Below are the code and all the weights of a small trained network. Each question names an input and a class and asks about switching units off, where a switched-off unit gives its printed mean instead of its output.

import numpy as np


def w(rows, s, z=0):
    codes = np.array(rows[::2]) - 128.0
    scale = np.full(codes.shape[1], s)
    scale[-1] = z or s
    return codes * scale


def norm(h):
    return h / np.sqrt((h * h).mean(-1, keepdims=True) + 1e-5)


def f(y):
    return np.maximum(y, 0)


def log_softmax(a):
    a = a - a.max(-1, keepdims=True)
    return a - np.log(np.exp(a).sum(-1, keepdims=True))


def net(x, mask):
    res = np.array(x, float).reshape(1, 7) / 4 @ E
    u = 0
    for l in range(4):
        y = f(norm(res) @ A[l][:, :-1].T + A[l][:, -1])
        res = res + np.where(mask[u : u + 10], y, B[l][:, -1]) @ B[l][:, :-1]
        u += 10
    return log_softmax(norm(res)[-1] @ U[:, :-1].T + U[:, -1])


A, B = {}, {}
E = w([
[119,94,127,73,180,181,185],'x0',
[175,152,79,68,117,87,209],'x1',
[166,196,72,2,91,141,129],'x2',
[140,100,123,109,38,238,147],'x3',
[182,132,124,183,146,152,131],'x4',
[110,212,191,123,146,100,79],'x5',
[166,80,157,51,149,147,57],'x6',
],0.0071)
A[0] = w([
[149,83,96,138,94,89,121,80],'L0N0',
[190,131,174,181,146,101,142,99],'L0N1',
[104,139,112,109,190,23,142,96],'L0N2',
[101,117,99,64,179,166,70,2],'L0N3',
[123,135,142,212,82,132,134,96],'L0N4',
[139,3,182,109,233,193,152,149],'L0N5',
[124,155,19,111,104,132,132,137],'L0N6',
[136,142,122,186,119,133,160,94],'L0N7',
[133,85,142,140,79,187,254,125],'L0N8',
[93,61,175,232,161,146,135,124],'L0N9',
],0.0096,0.0036)
B[0] = w([
[119,144,173,187,144,171,146,148],'L0N0',
[177,129,186,190,144,91,120,167],'L0N1',
[107,176,166,136,85,67,227,209],'L0N2',
[234,2,185,56,27,34,129,168],'L0N3',
[159,107,81,143,80,86,24,186],'L0N4',
[136,29,152,81,244,160,222,254],'L0N5',
[122,190,87,137,249,133,146,203],'L0N6',
[140,82,148,142,83,59,113,164],'L0N7',
[50,193,66,151,77,172,205,229],'L0N8',
[49,123,213,146,154,224,127,231],'L0N9',
],0.0096,0.0069)
A[1] = w([
[121,58,133,97,141,128,96,13],'L1N0',
[130,104,75,172,122,98,128,32],'L1N1',
[195,136,76,112,134,115,142,96],'L1N2',
[88,150,136,7,148,140,93,229],'L1N3',
[131,185,178,18,147,132,81,78],'L1N4',
[155,117,80,76,164,134,157,2],'L1N5',
[94,157,97,103,190,51,153,122],'L1N6',
[122,68,149,123,164,152,145,71],'L1N7',
[133,122,182,79,114,128,72,196],'L1N8',
[129,166,116,194,144,149,97,136],'L1N9',
],0.012,0.0022)
B[1] = w([
[125,101,185,19,132,146,170,180],'L1N0',
[87,70,142,65,93,68,74,151],'L1N1',
[67,147,52,142,226,136,120,188],'L1N2',
[162,177,248,173,23,136,94,244],'L1N3',
[171,103,212,218,139,78,2,216],'L1N4',
[220,129,117,109,35,232,130,208],'L1N5',
[126,226,137,114,107,113,242,254],'L1N6',
[136,56,208,120,206,150,161,240],'L1N7',
[214,187,7,96,133,226,167,200],'L1N8',
[168,34,64,18,73,125,72,198],'L1N9',
],0.0086,0.0056)
A[2] = w([
[12,91,76,173,56,193,88,158],'L2N0',
[85,228,153,104,59,195,68,67],'L2N1',
[160,240,134,50,160,90,206,171],'L2N2',
[171,97,229,186,86,133,106,95],'L2N3',
[171,216,229,34,120,215,94,226],'L2N4',
[79,209,116,104,147,31,130,177],'L2N5',
[42,89,115,155,229,159,115,23],'L2N6',
[162,90,212,131,168,2,173,27],'L2N7',
[176,196,223,138,166,148,152,118],'L2N8',
[100,86,211,81,116,133,172,7],'L2N9',
],0.0081,0.0012)
B[2] = w([
[104,174,128,77,148,11,169,195],'L2N0',
[115,55,85,195,132,86,140,195],'L2N1',
[239,184,96,150,106,108,156,247],'L2N2',
[134,103,24,133,172,201,156,210],'L2N3',
[108,106,134,187,35,95,85,253],'L2N4',
[135,64,198,71,147,172,154,195],'L2N5',
[97,128,115,179,183,169,181,180],'L2N6',
[165,208,199,134,49,158,117,210],'L2N7',
[121,75,132,113,88,47,118,226],'L2N8',
[126,137,192,115,110,125,155,204],'L2N9',
],0.012,0.0072)
A[3] = w([
[114,151,166,158,160,154,81,174],'L3N0',
[164,168,88,163,107,158,8,58],'L3N1',
[99,126,88,130,55,164,183,175],'L3N2',
[141,151,102,85,182,151,200,88],'L3N3',
[133,155,163,143,101,53,113,111],'L3N4',
[41,157,109,140,132,71,103,2],'L3N5',
[49,148,65,127,151,85,95,91],'L3N6',
[150,93,131,25,178,93,75,130],'L3N7',
[105,102,204,124,192,179,131,14],'L3N8',
[159,166,44,83,169,137,152,136],'L3N9',
],0.014,0.0017)
B[3] = w([
[128,102,52,112,142,92,148,157],'L3N0',
[133,54,66,249,160,139,92,212],'L3N1',
[160,146,161,97,216,52,96,255],'L3N2',
[174,183,53,160,173,189,21,240],'L3N3',
[101,120,177,168,192,101,118,244],'L3N4',
[46,85,117,41,115,106,122,169],'L3N5',
[83,122,146,36,46,109,143,178],'L3N6',
[197,102,147,120,25,225,166,156],'L3N7',
[26,141,138,168,160,136,122,254],'L3N8',
[152,73,38,51,153,143,202,197],'L3N9',
],0.015,0.0066)
U = w([
[197,57,175,58,52,248,145,116],'0',
[206,218,208,136,88,46,178,179],'1',
[84,233,116,99,63,199,97,5],'2',
[3,87,178,146,236,213,202,173],'3',
[204,216,6,59,201,167,215,135],'4',
[77,238,118,95,70,225,78,2],'5',
[148,57,75,228,83,112,53,154],'6',
[13,105,72,28,78,45,132,137],'7',
],0.011,0.0062)

Each question gives the input, the list of numbers given to net, and the class t.
The units are the neurons (one row each of A and B). Each row of codes is followed by its name. A weight is (code - 128) times the scale printed after its matrix; where a second scale follows, it is the last column's (A, B and U).
mask holds one flag per neuron, layer by layer. A switched-off neuron (its flag False) gives its mean, the last column of its row in B, instead of its output. The means were averaged over made-up inputs and are rounded, as every weight is.
A unit's drop is (log p(t) with every unit on - log p(t) with that unit switched off) / (log p(t) with every unit on - log p(t) with every unit switched off).
The circuit of an input: a set's keep is (log p(t) with only the set's units on - log p(t) with every unit switched off) / (log p(t) with every unit on - log p(t) with every unit switched off). Starting from the 12 units with the biggest drops (on a tie, the unit counted first), units are removed one at a time, each time the one whose removal leaves the highest keep (on an exact tie, the one counted first), for as long as the keep stays at least 0.8.
units of the circuit, in order: the units of the circuit, biggest drop first
most important unit: the unit with the biggest drop
top k neurons: the k neurons with the biggest drops, biggest first
top k neurons in layer l: the k neurons of layer l with the biggest drops, biggest first
input [3,4,-1,-5,0,-5,-7], class 4: units of the circuit, in order	[L2N4, L3N3]
input [-2,8,1,0,-3,-3,7], class 6: units of the circuit, in order	[L0N5, L2N4]
input [-5,1,-8,-3,3,-2,1], class 3: units of the circuit, in order	[L0N9]
input [-7,2,1,-1,4,-4,3], class 0: top 3 neurons	[L1N9, L0N5, L3N7]
input [8,2,4,-7,7,1,6], class 1: top 2 neurons	[L0N2, L2N7]
input [5,3,-3,7,4,-2,-3], class 4: top 2 neurons	[L0N8, L3N3]
input [5,4,8,0,-4,2,-2], class 1: top 2 neurons	[L1N6, L0N6]
input [-4,-6,0,1,0,7,0], class 6: top 2 neurons	[L0N8, L3N1]
input [-7,-4,-7,7,-1,-1,-2], class 7: top 3 neurons	[L2N0, L0N5, L0N4]
input [8,0,0,8,-8,3,-6], class 4: top 2 neurons	[L0N8, L0N9]
input [3,-2,1,-2,-1,0,-8], class 4: top 2 neurons	[L2N4, L1N3]
input [-7,8,0,8,0,-8,-8], class 7: top 2 neurons in layer 0	[L0N5, L0N4]
input [-4,2,7,4,2,4,-5], class 6: top 2 neurons in layer 0	[L0N2, L0N8]
input [4,-3,2,6,-6,-1,0], class 1: top 2 neurons in layer 0	[L0N8, L0N9]
input [-6,-1,-3,-4,-5,8,7], class 6: top neuron	[L0N5]
input [-8,-5,-6,3,-7,-6,0], class 7: top 2 neurons	[L0N5, L2N0]
input [-5,2,8,-5,-4,-8,5], class 1: top 2 neurons in layer 0	[L0N6, L0N9]
input [-8,1,3,0,1,-6,5], class 4: top 3 neurons in layer 1	[L1N2, L1N3, L1N4]
input [8,8,-6,-8,-7,-6,-7], class 4: top 2 neurons in layer 1	[L1N3, L1N4]
input [-5,2,-3,8,6,6,-3], class 7: most important unit	L2N0
